Below are the code and all the weights of a small trained network. Each question names an input and a class and asks about switching units off, where a switched-off unit gives its printed mean instead of its output.

import numpy as np


def w(rows, s, z=0):
    codes = np.array(rows[::2]) - 128.0
    scale = np.full(codes.shape[1], s)
    scale[-1] = z or s
    return codes * scale


def f(y):
    return y / 2 * (1 + np.tanh(0.7978845608 * (y + 0.044715 * y**3)))


def log_softmax(a):
    a = a - a.max(-1, keepdims=True)
    return a - np.log(np.exp(a).sum(-1, keepdims=True))


def net(x, mask):
    res = np.array(x, float).reshape(1, 7) / 4 @ E
    y = f(res @ A[0][:, :-1].T + A[0][:, -1])
    res = res + np.where(mask, y, B[0][:, -1]) @ B[0][:, :-1]
    return log_softmax(res[-1] @ U[:, :-1].T + U[:, -1])


A, B = {}, {}
E = w([
[123,83,167,191,84,133,113,229,208,105],'x0',
[246,133,160,177,202,150,209,155,144,148],'x1',
[103,171,146,199,176,180,76,194,158,45],'x2',
[153,219,207,99,32,180,133,81,165,141],'x3',
[100,165,175,69,179,227,170,160,28,2],'x4',
[163,47,133,92,75,141,125,44,122,98],'x5',
[157,212,124,142,128,54,92,84,130,54],'x6',
],0.0067)
A[0] = w([
[157,118,171,113,80,196,149,111,150,134,168],'n1',
[131,137,130,127,142,104,131,97,117,130,84],'n2',
[154,181,204,119,81,141,104,117,156,103,158],'n3',
[83,147,136,92,153,137,120,118,87,125,249],'n4',
[156,92,84,102,150,85,136,40,86,147,88],'n5',
[132,40,124,149,149,146,116,159,137,139,109],'n6',
[86,148,103,159,150,105,91,152,134,99,223],'n7',
[132,129,102,122,114,99,154,100,134,141,88],'n8',
[190,134,143,157,149,58,157,153,156,147,235],'n9',
[107,95,127,119,154,188,123,137,94,6,211],'n10',
[98,134,145,63,119,157,146,138,59,123,158],'n11',
[124,125,95,97,131,125,136,106,98,103,149],'n12',
[122,60,104,136,169,126,119,156,119,161,202],'n13',
],0.013,0.0019)
B[0] = w([
[90,129,182,112,101,214,134,109,146,173,200],'n1',
[126,103,138,143,115,114,112,135,137,110,141],'n2',
[128,88,80,164,102,127,190,155,164,179,206],'n3',
[111,109,85,109,138,112,133,137,98,47,186],'n4',
[137,32,108,134,122,38,103,63,155,129,227],'n5',
[138,167,78,173,116,155,191,137,147,125,190],'n6',
[109,214,82,143,131,156,74,111,134,91,188],'n7',
[172,97,140,163,180,139,126,105,118,76,159],'n8',
[134,193,124,128,141,108,160,246,86,93,214],'n9',
[189,197,190,112,199,85,125,218,60,145,248],'n10',
[82,111,104,71,112,155,156,87,85,111,207],'n11',
[132,90,123,94,151,102,139,116,103,133,165],'n12',
[115,123,114,109,56,103,222,155,135,133,201],'n13',
],0.013,0.011)
U = w([
[128,59,210,100,98,199,164,39,174,229,43],'0',
[75,238,96,164,169,126,10,102,136,81,8],'1',
[133,168,80,211,79,144,206,134,224,166,244],'2',
[72,173,115,49,137,174,234,137,39,146,190],'3',
[222,218,235,124,218,92,124,179,53,116,202],'4',
[206,40,148,122,172,3,112,57,107,113,4],'5',
],0.0061,0.0012)

Each question gives the input, the list of numbers given to net, and the class t.
The units are the neurons (one row each of A and B). Each row of codes is followed by its name. A weight is (code - 128) times the scale printed after its matrix; where a second scale follows, it is the last column's (A, B and U).
mask holds one flag per neuron, in row order. A switched-off neuron (its flag False) gives its mean, the last column of its row in B, instead of its output. The means were averaged over made-up inputs and are rounded, as every weight is.
A unit's drop is (log p(t) with every unit on - log p(t) with that unit switched off) / (log p(t) with every unit on - log p(t) with every unit switched off).
The circuit of an input: a set's keep is (log p(t) with only the set's units on - log p(t) with every unit switched off) / (log p(t) with every unit on - log p(t) with every unit switched off). Starting from the 12 units with the biggest drops (on a tie, the unit counted first), units are removed one at a time, each time the one whose removal leaves the highest keep (on an exact tie, the one counted first), for as long as the keep stays at least 0.8.
units of the circuit, in order: the units of the circuit, biggest drop first
most important unit: the unit with the biggest drop
k most important neurons: the k neurons with the biggest drops, biggest first
drop of u: that unit's drop, to one decimal
input [5,6,0,8,2,6,-1], class 0: units of the circuit, in order => [n1]
input [-3,-5,-4,-5,5,-3,2], class 5: units of the circuit, in order => [n5; n9]
input [-5,-2,-6,5,-2,6,-3], class 0: 2 most important neurons => [n1; n10]
input [-1,-4,-1,-6,-3,8,-8], class 2: 2 most important neurons => [n6; n13]
input [2,3,2,-2,5,5,-6], class 4: 2 most important neurons => [n10; n3]
input [-5,-3,-1,-2,-4,-7,6], class 1: 2 most important neurons => [n7; n10]
input [6,1,0,0,0,-5,7], class 1: units of the circuit, in order => [n7; n13]
input [-4,-6,7,3,-7,7,-4], class 0: 2 most important neurons => [n9; n10]
input [4,-5,1,8,-2,3,1], class 0: units of the circuit, in order => [n1; n9]
input [6,-4,-3,-6,-1,4,4], class 2: units of the circuit, in order => [n10; n6]
input [-1,-2,4,-2,-2,0,-5], class 2: units of the circuit, in order => [n10; n11]
input [8,7,-7,8,3,-3,2], class 2: 3 most important neurons => [n3; n9; n10]
input [-8,3,0,-3,-8,-5,-7], class 2: 4 most important neurons => [n13; n10; n6; n9]
input [-3,6,-1,6,7,-4,5], class 3: 2 most important neurons => [n3; n11]
input [1,-7,8,-2,0,4,3], class 4: units of the circuit, in order => [n10]
input [6,2,-8,2,2,5,4], class 0: 2 most important neurons => [n1; n10]
input [5,3,-8,3,5,-4,-4], class 0: units of the circuit, in order => [n10; n1]
input [1,-5,-2,-3,-8,6,-8], class 2: 3 most important neurons => [n6; n13; n10]
input [8,-7,-2,-2,-1,-4,2], class 1: 2 most important neurons => [n7; n3]
input [0,-8,6,4,-4,1,6], class 2: 3 most important neurons => [n3; n10; n4]
input [-8,-8,4,-7,2,5,6], class 5: most important unit => n5
input [-2,0,-6,-2,-2,-2,-7], class 5: 2 most important neurons => [n5; n1]
input [-1,-3,3,-2,-2,-1,0], class 1: drop of n10 => 0.2
input [-5,-7,6,1,-5,-8,-5], class 1: drop of n7 => 0.1
input [6,-8,8,-5,-2,-4,-1], class 1: drop of n7 => 1.8
